Here is a tiny trained network, its code and every weight. The questions are about switching its units off for an input and a target symbol, where a switched-off unit gives its printed mean instead of its output.

import numpy as np


def w(rows, s, z=0):
    codes = np.array(rows[::2]) - 128.0
    scale = np.full(codes.shape[1], s)
    scale[-1] = z or s
    return codes * scale


def norm(h):
    return h / np.sqrt((h * h).mean(-1, keepdims=True) + 1e-5)


def f(y):
    return y / 2 * (1 + np.tanh(0.7978845608 * (y + 0.044715 * y**3)))


def softmax(a):
    e = np.exp(a - a.max(-1, keepdims=True))
    return e / e.sum(-1, keepdims=True)


def log_softmax(a):
    a = a - a.max(-1, keepdims=True)
    return a - np.log(np.exp(a).sum(-1, keepdims=True))


def net(x, mask):
    ids = ['αβγδεζηθλμξσψω'.index(c) for c in x.split()]
    T = len(ids)
    res = E[ids] + P[:T]
    u = 0
    for l in range(2):
        r = norm(res)
        for j in range(2):
            rows = slice(2 * j, 2 * j + 2)
            q, k, v = (r @ M[l][rows].T for M in (Q, K, V))
            z = softmax(np.where(np.tri(T) > 0, q @ k.T / 2**0.5, -1e9)) @ v
            o = O[l][rows]
            res = res + np.where(mask[u + j], z, o[:, -1]) @ o[:, :-1]
        u += 2
        y = f(norm(res) @ A[l][:, :-1].T + A[l][:, -1])
        res = res + np.where(mask[u : u + 4], y, B[l][:, -1]) @ B[l][:, :-1]
        u += 4
    return log_softmax(norm(res)[-1] @ U[:, :-1].T + U[:, -1])


Q, K, V, O, A, B = {}, {}, {}, {}, {}, {}
E = w([
[93,45,253,137,115,148,169],'α',
[116,98,127,143,125,124,140],'β',
[113,62,108,122,148,201,102],'γ',
[89,151,103,102,105,161,125],'δ',
[157,59,130,18,156,82,129],'ε',
[52,139,171,122,135,169,146],'ζ',
[126,111,139,132,113,119,138],'η',
[108,195,166,165,113,91,175],'θ',
[159,138,108,160,153,121,122],'λ',
[128,123,148,121,124,132,135],'μ',
[124,115,143,116,112,128,139],'ξ',
[121,96,126,134,115,129,144],'σ',
[96,162,95,116,176,123,153],'ψ',
[123,110,133,138,114,141,150],'ω',
],0.033)
P = w([
[255,173,161,84,136,171,86],'0',
[131,45,109,122,113,51,117],'1',
[120,41,107,125,120,38,115],'2',
[131,39,101,108,108,57,122],'3',
[130,50,106,111,115,44,123],'4',
[131,34,102,116,111,47,119],'5',
[144,53,103,117,112,66,123],'6',
],0.0077)
Q[0] = w([
[82,182,120,96,116,161,156],'0.h0',
[125,67,185,157,81,105,255],'0.h0',
[146,248,79,147,200,107,127],'0.h1',
[213,104,146,181,79,46,168],'0.h1',
],0.0096)
K[0] = w([
[12,152,117,139,75,110,76],'0.h0',
[181,203,217,89,145,190,133],'0.h0',
[102,114,98,163,132,11,119],'0.h1',
[228,192,154,138,118,88,110],'0.h1',
],0.011)
V[0] = w([
[105,35,97,126,169,91,104],'0.h0',
[60,164,174,172,243,174,155],'0.h0',
[69,81,65,15,80,254,165],'0.h1',
[143,168,107,54,179,72,78],'0.h1',
],0.0073)
O[0] = w([
[212,52,189,46,200,205,140,181],'0.h0',
[68,122,152,153,220,98,153,166],'0.h0',
[58,174,114,50,115,151,6,2],'0.h1',
[133,103,79,3,162,174,203,174],'0.h1',
],0.0075,0.0028)
A[0] = w([
[138,135,134,69,86,92,156,183],'0.n0',
[71,201,245,124,105,113,176,255],'0.n1',
[217,57,119,118,116,128,162,122],'0.n2',
[83,145,100,72,201,114,173,238],'0.n3',
],0.011,0.0022)
B[0] = w([
[137,127,74,111,166,148,163,147],'0.n0',
[94,31,80,201,124,71,87,171],'0.n1',
[74,162,158,97,191,58,92,254],'0.n2',
[34,245,60,145,121,97,235,229],'0.n3',
],0.012,0.0084)
Q[1] = w([
[254,174,158,38,182,152,132],'1.h0',
[203,69,147,174,133,47,75],'1.h0',
[251,26,237,235,51,90,78],'1.h1',
[127,52,71,68,40,16,71],'1.h1',
],0.0077)
K[1] = w([
[200,177,164,139,161,155,153],'1.h0',
[152,96,197,206,103,83,104],'1.h0',
[132,93,216,181,117,136,106],'1.h1',
[254,191,124,187,105,158,31],'1.h1',
],0.011)
V[1] = w([
[72,165,221,165,183,37,97],'1.h0',
[205,177,191,167,152,196,131],'1.h0',
[108,17,77,227,249,227,93],'1.h1',
[38,220,254,144,99,104,120],'1.h1',
],0.0049)
O[1] = w([
[33,155,139,136,133,149,69,252],'1.h0',
[37,55,114,154,109,76,166,31],'1.h0',
[48,71,66,133,164,254,141,100],'1.h1',
[90,179,174,133,113,148,112,161],'1.h1',
],0.0068,0.0047)
A[1] = w([
[142,30,190,102,113,117,35,147],'1.n0',
[143,93,190,167,254,80,195,15],'1.n1',
[97,43,212,227,144,183,171,2],'1.n2',
[155,114,126,192,243,102,240,163],'1.n3',
],0.0086,0.0042)
B[1] = w([
[125,158,136,129,143,212,230,148],'1.n0',
[196,170,169,135,148,189,66,208],'1.n1',
[152,92,172,77,112,27,251,131],'1.n2',
[200,159,97,160,173,156,81,245],'1.n3',
],0.014,0.012)
U = w([
[140,36,179,129,127,124,212,251],'α',
[82,161,241,106,142,147,134,7],'β',
[112,61,107,102,130,230,147,172],'γ',
[116,156,81,53,69,150,42,54],'δ',
[136,50,119,20,167,64,124,160],'ε',
[37,63,115,153,167,94,62,108],'ζ',
[151,156,190,107,66,39,126,89],'η',
[178,86,92,232,111,43,175,4],'θ',
[178,129,125,149,185,142,63,168],'λ',
[155,27,8,137,121,138,125,102],'μ',
[190,79,82,98,58,111,148,224],'ξ',
[162,150,170,121,58,182,188,131],'σ',
[121,178,55,140,143,128,211,80],'ψ',
[135,137,123,201,29,164,114,112],'ω',
],0.012,0.004)

Each question gives the input, a string of symbols that net reads in full, and the target symbol t.
The units are the heads (2 rows each of Q, K, V and O) and the neurons (one row each of A and B). Each row of codes is followed by its name. A weight is (code - 128) times the scale printed after its matrix; where a second scale follows, it is the last column's (O, A, B and U).
mask holds one flag per unit, layer by layer, with each layer's heads first. A switched-off unit (its flag False) gives its mean, the last column of its rows in O or B, instead of its output. The means were averaged over made-up inputs and are rounded, as every weight is.
A unit's drop is (log p(t) with every unit on - log p(t) with that unit switched off) / (log p(t) with every unit on - log p(t) with every unit switched off).
The circuit of an input: a set's keep is (log p(t) with only the set's units on - log p(t) with every unit switched off) / (log p(t) with every unit on - log p(t) with every unit switched off). Starting from all 12 units, units are removed one at a time, each time the one whose removal leaves the highest keep (on an exact tie, the one counted first), for as long as the keep stays at least 0.8.
circuit, biggest first: the units of the circuit, biggest drop first
k most important neurons: the k neurons with the biggest drops, biggest first
top k neurons in layer l: the k neurons of layer l with the biggest drops, biggest first
which heads matter: for each layer, one digit per head in row order, 1 if its drop is at least 0.15 and else 0, layers parted by /
input ψ ψ ψ α ζ λ θ, target θ: top 2 neurons in layer 0 => (0.n1 0.n2)
input ζ λ λ λ ζ ψ β, target ζ: circuit, biggest first => (0.h1 1.n3)
input ψ ψ β λ λ λ β, target ψ: top neuron in layer 0 => (0.n3)
input β ψ λ μ ε η, target β: top 2 neurons in layer 0 => (0.n3 0.n2)
input α μ σ ω, target α: which heads matter => 01 / 00
input ψ σ ζ λ ψ γ, target γ: circuit, biggest first => (1.n0 1.n3 0.n3)
input ψ δ ψ σ, target ψ: circuit, biggest first => (0.h1 0.h0 0.n3)
input η ζ λ ζ ω λ β, target η: circuit, biggest first => (0.h0 1.h1 1.n3 0.n3)
input α ζ δ μ, target α: 3 most important neurons => (0.n3 1.n2 0.n2)
input β ω η, target β: 2 most important neurons => (0.n3 1.n0)
input β ξ λ ψ θ ω, target β: 2 most important neurons => (0.n2 0.n3)
input ξ ζ λ μ, target ξ: which heads matter => 11 / 00
input δ λ ω ψ λ η, target δ: which heads matter => 01 / 00
input ω λ β ψ δ, target δ: which heads matter => 01 / 00
input μ σ ξ λ σ η, target μ: which heads matter => 10 / 01
input ψ λ λ ψ ψ ξ, target ψ: which heads matter => 11 / 00
input η ε λ ζ σ, target η: circuit, biggest first => (0.h0 1.h1 1.n3)
input ω λ β, target ω: circuit, biggest first => (0.h0 0.h1 0.n2)
input δ δ α β, target δ: circuit, biggest first => (0.h1)
input ψ ψ η, target ψ: circuit, biggest first => (0.h1 0.n3)
input μ ε β, target μ: most important neuron => (0.n2)
input η λ α ω, target η: circuit, biggest first => (0.h0 1.n3 1.h1)
